Below is a small trained network, with its code and all its weights. Each question gives an input and a class and asks what happens when units are switched off, that is, made to give their printed mean instead of their output.

import numpy as np


def w(rows, s, z=0):
    codes = np.array(rows[::2]) - 128.0
    scale = np.full(codes.shape[1], s)
    scale[-1] = z or s
    return codes * scale


def f(y):
    return np.maximum(y, 0)


def log_softmax(a):
    a = a - a.max(-1, keepdims=True)
    return a - np.log(np.exp(a).sum(-1, keepdims=True))


def net(x, mask):
    res = np.array(x, float).reshape(1, 4) / 4 @ E
    y = f(res @ A[0][:, :-1].T + A[0][:, -1])
    res = res + np.where(mask, y, B[0][:, -1]) @ B[0][:, :-1]
    return log_softmax(res[-1] @ U[:, :-1].T + U[:, -1])


A, B = {}, {}
E = w([
[109,83,252,19,149,96,151,115],'x0',
[109,176,176,141,153,102,95,88],'x1',
[11,124,127,111,119,189,92,160],'x2',
[173,145,216,114,146,141,38,200],'x3',
],0.013)
A[0] = w([
[119,86,127,131,126,176,125,187,214],'n0',
[145,116,89,137,136,139,153,194,44],'n1',
[187,98,54,120,112,114,199,111,162],'n2',
[38,146,239,88,126,119,131,102,252],'n3',
[128,133,121,127,149,71,232,42,230],'n4',
[251,184,134,175,138,107,84,110,187],'n5',
[57,188,67,176,124,140,78,136,149],'n6',
],0.013,0.0037)
B[0] = w([
[202,119,149,84,116,188,89,141,182],'n0',
[161,153,112,57,102,114,138,95,163],'n1',
[123,83,90,197,132,170,253,161,216],'n2',
[43,100,202,104,160,50,110,142,254],'n3',
[62,111,47,118,65,160,184,17,232],'n4',
[202,178,99,209,130,26,123,141,234],'n5',
[92,185,104,189,161,233,61,124,226],'n6',
],0.015,0.018)
U = w([
[92,102,156,89,237,72,94,245,255],'0',
[222,239,41,218,133,28,126,146,216],'1',
[53,151,116,113,121,19,104,2,38],'2',
[132,96,20,175,113,143,225,153,42],'3',
[104,223,81,192,186,227,54,199,92],'4',
[196,149,95,81,100,159,88,180,90],'5',
],0.0085,0.0028)

Each question gives the input, the list of numbers given to net, and the class t.
The units are the neurons (one row each of A and B). Each row of codes is followed by its name. A weight is (code - 128) times the scale printed after its matrix; where a second scale follows, it is the last column's (A, B and U).
mask holds one flag per neuron, in row order. A switched-off neuron (its flag False) gives its mean, the last column of its row in B, instead of its output. The means were averaged over made-up inputs and are rounded, as every weight is.
A unit's drop is (log p(t) with every unit on - log p(t) with that unit switched off) / (log p(t) with every unit on - log p(t) with every unit switched off).
The circuit of an input: a set's keep is (log p(t) with only the set's units on - log p(t) with every unit switched off) / (log p(t) with every unit on - log p(t) with every unit switched off). Starting from all 7 units, units are removed one at a time, each time the one whose removal leaves the highest keep (on an exact tie, the one counted first), for as long as the keep stays at least 0.8.
units of the circuit, in order: the units of the circuit, biggest drop first
k most important neurons: the k neurons with the biggest drops, biggest first
drop when u is switched off: that unit's drop, to one decimal
input [-7,7,4,-6], class 4: units of the circuit, in order : [n6]
input [-2,7,-4,-5], class 3: units of the circuit, in order : [n4; n3]
input [2,-4,0,4], class 0: 2 most important neurons : [n4; n6]
input [0,3,4,2], class 0: 2 most important neurons : [n4; n3]
input [1,-5,3,3], class 5: 3 most important neurons : [n3; n0; n6]
input [-7,-1,-4,-3], class 3: 2 most important neurons : [n2; n4]
input [0,-1,3,7], class 0: 2 most important neurons : [n6; n4]
input [3,-8,-1,6], class 5: 2 most important neurons : [n3; n0]
input [-2,-8,-3,3], class 1: 2 most important neurons : [n4; n5]
input [-4,4,-7,-4], class 3: 2 most important neurons : [n4; n2]
input [1,5,2,1], class 0: drop when n4 is switched off : 1.0
input [3,-8,7,7], class 0: drop when n3 is switched off : 0.1
input [-6,1,-7,-6], class 3: drop when n2 is switched off : 1.1
input [-3,-6,3,3], class 4: drop when n6 is switched off : 0.2
